Below are the code and all the weights of a small trained network. Each question names an input and a class and asks about switching units off, where a switched-off unit gives its printed mean instead of its output.

import numpy as np


def w(rows, s, z=0):
    codes = np.array(rows[::2]) - 128.0
    scale = np.full(codes.shape[1], s)
    scale[-1] = z or s
    return codes * scale


def norm(h):
    return h / np.sqrt((h * h).mean(-1, keepdims=True) + 1e-5)


def f(y):
    return y / 2 * (1 + np.tanh(0.7978845608 * (y + 0.044715 * y**3)))


def log_softmax(a):
    a = a - a.max(-1, keepdims=True)
    return a - np.log(np.exp(a).sum(-1, keepdims=True))


def net(x, mask):
    res = np.array(x, float).reshape(1, 3) / 4 @ E
    u = 0
    for l in range(4):
        y = f(norm(res) @ A[l][:, :-1].T + A[l][:, -1])
        res = res + np.where(mask[u : u + 7], y, B[l][:, -1]) @ B[l][:, :-1]
        u += 7
    return log_softmax(norm(res)[-1] @ U[:, :-1].T + U[:, -1])


A, B = {}, {}
E = w([
[230,102,3,121],'x0',
[166,34,167,206],'x1',
[129,124,126,127],'x2',
],0.0081)
A[0] = w([
[104,196,113,79,55],'L0N0',
[137,57,112,105,2],'L0N1',
[205,113,2,26,184],'L0N2',
[179,70,187,111,63],'L0N3',
[35,99,185,108,140],'L0N4',
[165,77,171,254,45],'L0N5',
[64,184,91,140,162],'L0N6',
],0.0076,0.0046)
B[0] = w([
[31,64,103,58,144],'L0N0',
[166,100,113,120,115],'L0N1',
[178,164,204,168,254],'L0N2',
[87,108,1,112,131],'L0N3',
[237,190,147,217,177],'L0N4',
[97,124,156,33,173],'L0N5',
[178,40,161,93,160],'L0N6',
],0.0071,0.0075)
A[1] = w([
[105,7,132,156,114],'L1N0',
[140,72,136,176,123],'L1N1',
[75,171,60,76,164],'L1N2',
[126,180,132,152,207],'L1N3',
[152,128,144,189,126],'L1N4',
[143,211,43,80,252],'L1N5',
[171,99,71,126,180],'L1N6',
],0.015,0.0043)
B[1] = w([
[91,86,14,2,239],'L1N0',
[104,113,123,74,217],'L1N1',
[179,52,121,53,170],'L1N2',
[186,24,123,95,233],'L1N3',
[124,161,149,66,236],'L1N4',
[176,32,137,147,255],'L1N5',
[188,187,169,222,209],'L1N6',
],0.0085,0.0049)
A[2] = w([
[81,56,53,22,207],'L2N0',
[228,52,186,84,87],'L2N1',
[195,94,106,159,82],'L2N2',
[188,246,5,108,106],'L2N3',
[2,214,206,161,252],'L2N4',
[208,125,158,69,105],'L2N5',
[226,138,49,60,159],'L2N6',
],0.0078,0.0037)
B[2] = w([
[170,144,102,21,215],'L2N0',
[64,146,115,106,254],'L2N1',
[83,159,88,216,153],'L2N2',
[181,101,182,115,137],'L2N3',
[248,84,156,206,161],'L2N4',
[33,201,173,55,203],'L2N5',
[117,89,175,119,208],'L2N6',
],0.011,0.0079)
A[3] = w([
[121,172,183,83,30],'L3N0',
[71,221,144,90,139],'L3N1',
[76,166,72,182,3],'L3N2',
[110,8,138,58,182],'L3N3',
[30,138,116,172,13],'L3N4',
[112,173,179,187,209],'L3N5',
[133,191,25,76,164],'L3N6',
],0.012,0.0053)
B[3] = w([
[98,191,63,129,161],'L3N0',
[145,190,135,105,184],'L3N1',
[187,47,114,94,120],'L3N2',
[128,98,66,38,254],'L3N3',
[157,84,243,173,120],'L3N4',
[254,201,94,170,195],'L3N5',
[178,138,218,32,166],'L3N6',
],0.0081,0.0095)
U = w([
[117,86,93,5,166],'0',
[181,174,133,52,223],'1',
[202,127,168,180,190],'2',
[92,178,134,58,20],'3',
[36,94,45,168,3],'4',
],0.012,0.0053)

Each question gives the input, the list of numbers given to net, and the class t.
The units are the neurons (one row each of A and B). Each row of codes is followed by its name. A weight is (code - 128) times the scale printed after its matrix; where a second scale follows, it is the last column's (A, B and U).
mask holds one flag per neuron, layer by layer. A switched-off neuron (its flag False) gives its mean, the last column of its row in B, instead of its output. The means were averaged over made-up inputs and are rounded, as every weight is.
A unit's drop is (log p(t) with every unit on - log p(t) with that unit switched off) / (log p(t) with every unit on - log p(t) with every unit switched off).
The circuit of an input: a set's keep is (log p(t) with only the set's units on - log p(t) with every unit switched off) / (log p(t) with every unit on - log p(t) with every unit switched off). Starting from the 12 units with the biggest drops (on a tie, the unit counted first), units are removed one at a time, each time the one whose removal leaves the highest keep (on an exact tie, the one counted first), for as long as the keep stays at least 0.8.
circuit, biggest first: the units of the circuit, biggest drop first
k most important neurons: the k neurons with the biggest drops, biggest first
k most important neurons of layer l: the k neurons of layer l with the biggest drops, biggest first
drop of u: that unit's drop, to one decimal
input [-6,-1,3], class 2: circuit, biggest first => [L1N0, L2N4, L2N0]
input [-6,1,0], class 2: circuit, biggest first => [L1N0, L2N4, L2N0]
input [-4,-3,-1], class 2: circuit, biggest first => [L1N0, L2N0, L2N4]
input [8,7,-6], class 2: 3 most important neurons of layer 0 => [L0N6, L0N0, L0N2]
input [-1,1,1], class 3: 2 most important neurons => [L0N4, L1N0]
input [2,-2,2], class 3: 2 most important neurons => [L0N2, L1N6]
input [5,2,-4], class 2: 4 most important neurons => [L1N6, L1N0, L2N0, L3N3]
input [7,6,-6], class 2: 3 most important neurons => [L1N6, L0N6, L0N0]
input [3,-1,-3], class 3: 2 most important neurons => [L0N2, L0N4]
input [-6,3,0], class 2: 3 most important neurons => [L1N0, L2N4, L2N0]
input [2,2,1], class 3: 3 most important neurons of layer 2 => [L2N5, L2N4, L2N0]
input [-8,-4,2], class 2: most important neuron => [L2N4]
input [3,3,3], class 3: 2 most important neurons of layer 1 => [L1N6, L1N1]
input [-8,4,-6], class 2: most important neuron => [L2N4]
input [6,-3,1], class 2: drop of L3N3 => 0.1
input [2,0,-2], class 3: drop of L0N0 => -0.1
input [-8,3,0], class 2: drop of L2N4 => 0.1
